Each row has a name. After each piece below comes the name of the row it's from, unless a question asks for something else. Each question is about the rows just above it.

-1 -34 -32 -5 -9 12 -3 27 -15 -34 -18 56 -14 -25 -13 -16 -75 35 -37 -33 66 51 -26 5 64 24 -35 -37 10 79 1 -39 14 -41 -53 -7 -20 -1 31 -> (181)
9 -20 -49 17 18 -5 -39 5 43 -15 -33 -14 6 -6 -44 -31 -30 -12 -1 30 79 -59 -71 19 -28 -27 -46 20 -21 -4 -58 -26 -13 25 -37 -32 25 -40 -26 -> (20)
-13 -49 -33 87 12 31 32 76 62 -32 -26 69 14 1 1 61 20 73 50 -40 -14 23 -1 -23 19 -3 -30 9 24 11 -23 82 -3 -7 -8 -39 6 75 15 -> (34)
21 -56 -39 56 3 -1 22 12 73 -9 -46 50 43 -16 38 1 39 14 10 -17 -14 -3 -59 -21 34 -13 -28 80 22 -18 -39 94 -9 -4 -15 -12 3 51 51 -> (159)
-24 43 2 -30 -6 -73 13 1 -29 -60 -16 -11 -18 -8 10 -17 -28 23 12 25 -6 27 18 -18 -29 28 -26 -76 -27 -10 83 -35 4 -31 77 -19 11 -43 -51 -> (202)
-23 -49 57 -33 2 26 15 9 0 11 9 -13 81 8 -29 60 -65 -3 39 37 -1 41 26 -25 -2 -20 -17 -53 15 -19 17 -4 115 14 23 -15 17 17 -37 -> (118)
-13 -49 -33 87 12 31 32 76 62 -32 -26 69 14 1 1 61 20 73 50 -40 -14 23 -1 -23 19 -3 -30 9 24 -49 -8 53 36 12 -12 52 21 40 28 -> (47)
-49 18 18 -24 -52 91 20 -25 -40 52 49 15 -2 -38 32 -30 -25 -11 -36 -19 3 30 32 34 25 -1 46 44 33 -21 -19 -11 4 6 -38 67 3 -4 97 -> (190)
9 -20 -49 17 18 -5 -39 5 43 -15 -33 -14 6 -6 -44 -31 -30 -12 -1 30 79 -59 -71 19 -28 -27 -46 20 -21 -4 -58 -26 -13 25 -37 -32 25 -65 27 -> (13)
-21 34 -13 -28 80 22 -19 -39 94 -9 -4 26 -5 -17 -11 -56 -16 6 -65 9 35 -51 -40 30 21 14 -26 52 -28 35 -46 -36 -24 -24 -71 -4 6 -22 -16 -> (66)
-27 -36 -66 35 52 -29 -57 5 27 -13 -35 -34 -30 66 -20 12 -17 -6 -36 -20 -2 -70 -58 38 5 -9 -19 81 -46 12 -36 -9 -25 -4 -15 -17 0 -25 -14 -> (90)
-4 -9 94 -39 -18 22 80 -28 -13 34 -21 is which row, read backwards? -> (159)
q: 9 -20 -49 17 18 -5 -39 5 43 -15 -33 -14 6 -6 -44 -31 -30 -12 -1 30 79 -59 -71 19 -28 -27 -46 20 -21 -4 -58 -26 -13 25 -37 -32 25 -40 -26 -> (20)
12 36 is which row, read backwards? -> (47)

1 44 -37 -77 -48 32 -63 27 -50 57 -2 -13 -22 -17 -58 2 -8 91 -46 -1 -56 -17 -53 -58 33 99 -87 -29 7 45 -72 -2 56 -95 -19 34 -31 -14 -33 -69 -15 -17 -15 -1 80 -16 -22  (124)
31 -1 -25 -10 21 -24 58 8 -46 25 -57 1 43 -37 -77 26 -53 -8 -46 -56 91 -1 -17 -60 89 76 -93 36 49 12 27 -34 84 -9 2 16 7 -17 -31 16 -72 56 -33 77 64 48 64  (12)
-39 -29 47 -35 15 -18 10 55 -33 0 -13 -37 39 47 4 57 -20 -34 42 13 126 13 -46 -19 -13 -25 100 -10 -10 57 -49 28 27 85 74 -59 -37 70 39 -49 13 57 -36 -2 -68 39 -33  (117)
Which row holds 0 -33 read backwards? -> (117)
Which row holds -53 -17 -56 -1 -46 91 -8 read backwards? -> (124)
Which row holds this, read backwards? -77 -37 43 1 -> (12)
Which row holds -33 -14 read backwards? -> (124)
91 -56 -46 is which row, read backwards? -> (12)
84 -34 27 12 is which row, read backwards? -> (12)

-21 21 4 -9 -3 9 -7 -13 -10 -3 4 -9 -4 7 15 -18 10 14 -6 21 28 -1 -4 -33 -4 14 -4 -1 4 -38 11 -1 -25 31 12 1 4 -8 -12 7 20 4 56 -5 -5 4 -1 53 10 19 3 -13 3 -8 19 -12  (110)
-11 11 20 -20 -6 5 21 4 -11 3 -2 -32 -31 9 9 -48 -12 -5 -12 -14 -21 -50 -9 6 -16 -16 0 15 43 -2 5 26 -38 28 -10 24 2 8 -12 -1 8 -3 -34 -26 -5 13 -19 69 -10 17 -5 -5 -5 13 23 2  (60)
-8 3 -4 10 -2 0 5 -5 -2 8 -8 31 -6 8 -15 9 -6 -17 -6 -19 -17 38 -9 7 -10 24 10 20 -5 30 5 16 23 47 -7 2 14 1 -4 -30 4 -9 -18 25 -5 -26 -11 -28 -41 -4 8 3 10 -1 8 -17  (164)
-15 8 -44 13 0 3 20 1 -7 -11 -5 8 -23 0 21 5 8 9 6 -10 20 13 18 -16 13 -13 8 -2 -3 18 16 14 -34 27 19 -1 8 31 -9 -4 40 9 4 7 -7 -20 24 -2 31 -23 -3 12 10 -23 -7 -17  (171)
8 -19 -11 27 -17 18 -25 -5 11 -16 9 -21 5 -5 -10 -15 8 11 4 -1 3 57 -2 9 -2 41 -17 7 3 3 -8 3 -8 -20 -1 43 7 -6 -8 -48 -18 -1 43 -18 2 13 -10 -12 -29 -12 10 0 -5 -4 1 -22  (32)
13 8 33 -6 7 -1 11 -3 7 8 -19 -34 12 -3 -28 25 -10 -15 -15 20 -2 -5 -9 11 -19 49 45 12 31 25 1 -19 -102 5 -15 -17 3 15 -5 19 -12 6 -48 -11 3 14 -1 36 -9 4 5 4 3 -21 -20 -4  (42)
-8 -5 -18 5 15 1 -4 7 -2 -11 11 33 2 -15 -10 27 -8 -8 -4 -14 41 -2 -5 -5 -13 -18 29 -11 -25 4 20 -6 42 11 -23 -12 16 19 -1 -18 -11 -4 -6 27 -1 -3 -45 27 11 1 -3 3 -2 -23 13 10  (111)
-5 16 -9 22 -16 2 -7 -1 7 4 15 -3 12 -7 -12 4 6 -12 22 -28 23 86 -2 -53 -4 50 29 22 1 -7 4 2 9 -30 -20 -6 -4 -2 6 -7 -29 -5 6 -5 5 27 5 26 -2 -4 12 -14 -11 6 6 -9  (54)
-15 6 -34 -5 -9 6 -5 2 -9 -9 7 -3 1 -6 -10 -9 2 -19 -1 16 -31 17 3 6 18 17 -14 13 -32 17 5 -16 -62 -7 4 -14 10 25 10 4 -36 2 -14 -5 2 -31 -57 15 7 27 12 16 8 -9 -12 -12  (44)
-24 33 9 -5 -12 12 -14 3 12 4 -8 -50 17 2 11 -4 5 12 4 8 -2 35 -4 -28 5 12 -17 -22 -13 43 3 -8 7 1 34 -1 -6 20 1 9 -29 5 27 3 3 3 1 53 5 -6 -11 11 -17 -14 16 1  (167)
Which row holds -5 -12 -48 9 9 read backwards? -> (60)
-8 27 -10 -15 2 33 is which row, read backwards? -> (111)

62 9 6 17 -65 -50 87 66 44 -34 31 66 -26 49 -46 85 81 15 -58 80 11 -64 37 -4 : (168)
109 -8 -65 -67 -17 -31 59 26 46 -1 48 24 -22 17 -45 49 46 -7 2 4 -92 -1 31 17 : (136)
-49 -56 1 25 51 41 -54 -27 10 41 6 -15 97 -25 8 -55 -42 -46 109 -65 -35 105 -50 -31 : (96)
82 54 -41 -44 -48 -44 108 65 39 -25 40 56 -47 51 -30 106 89 46 -53 89 -28 -57 73 43 : (2)
4 38 -55 -89 46 17 -4 -30 9 28 31 -34 -27 -12 20 -14 -26 18 36 -30 -54 36 39 58 : (36)
-41 -6 49 53 11 21 -51 -18 -47 -5 -51 -15 14 -18 26 -42 -36 -8 -10 -11 55 -6 -39 -28 : (188)
10 54 -52 -107 30 4 -2 -34 -24 7 0 -51 -98 -16 28 -9 -28 40 -34 -17 -26 -27 44 69 : (200)
0 69 24 -12 -4 2 -14 -24 -49 -21 -36 -34 -79 -7 37 -13 -26 41 -77 19 64 -72 28 35 : (139)
-67 109 -8 26 -31 59 -17 -65 31 36 21 13 108 -8 -11 -23 -8 -45 108 -44 -52 103 -42 -33 : (64)
-13 68 -18 -65 52 23 -29 -36 -21 17 2 -43 -51 -18 48 -33 -45 36 6 -21 4 8 31 65 : (156)
-62 40 11 -33 51 29 -94 -72 -88 -1 -67 -84 -87 -53 61 -88 -92 14 -40 -49 35 -30 -21 30 : (37)
-8 108 is which row, read backwards? -> (64)
Which row holds -44 108 -45 -8 -23 -11 -8 read backwards? -> (64)
26 59 -31 -17 -67 -65 -8 109 is which row, read backwards? -> (136)

-58 -1 -21 -18 9 35 -69 -1 -27 50 -42 5 -10 3 -51 : (58)
-58 5 21 31 -40 -15 -18 4 -24 16 0 -5 -1 -1 -30 : (189)
-58 -1 -21 -18 9 35 -69 -1 -27 50 -42 5 3 3 -51 : (4)
-58 5 21 31 -40 -15 21 4 -24 16 0 -5 -1 -1 -30 : (160)
-22 -7 -8 -6 29 -40 16 -5 37 -29 32 -8 22 4 52 : (80)
22 -1 19 20 -16 -65 -13 -3 -109 35 -34 15 -1 -1 -65 : (106)
3 1 29 44 16 -66 59 0 -7 17 -22 2 27 7 -25 : (63)
-36 -4 -23 -31 -21 78 -40 -1 37 -31 30 11 -7 1 73 : (87)
22 -4 19 20 -16 -65 -13 -3 -109 35 -34 15 -1 -1 -65 : (108)
The row with -58 -1 -21 -18 9 35 -69 -1 -27 50 -42 5 -10 3 -51 is -> (58)
0 16 -24 4 21 -15 is which row, read backwards? -> (160)

22 28 55 50 61 = (127)
-21 -29 50 61 55 = (92)
9 11 60 44 -79 = (93)
57 72 61 50 55 = (6)
q: 57 72 61 50 55 -> (6)
Which row holds 55 61 50 read backwards? -> (92)
61 50 55 28 is which row, read backwards? -> (127)
Which row holds this, read backwards? 61 72 -> (6)
Which row holds this, read backwards? 44 60 11 -> (93)

104 59 -1 120 39 33 = (3)
-74 41 41 81 57 -34 = (33)
-15 -10 -5 -41 -12 64 = (120)
-89 6 47 3 -5 65 = (55)
-116 13 64 13 14 -34 = (204)
87 -5 3 6 65 47 = (25)
37 -2 10 12 84 25 = (151)
114 -54 20 -122 -15 79 = (132)
-50 33 52 39 -16 -10 = (125)
16 51 13 112 80 -5 = (113)
-64 -47 56 -105 13 11 = (194)
Which row holds this, read backwards? 65 -5 3 47 6 -> (55)
Which row holds -5 80 112 read backwards? -> (113)
Which row holds 47 65 6 3 -5 read backwards? -> (25)
Which row holds -41 -5 read backwards? -> (120)
Which row holds 13 -105 56 -47 -64 read backwards? -> (194)
6 3 -5 87 is which row, read backwards? -> (25)

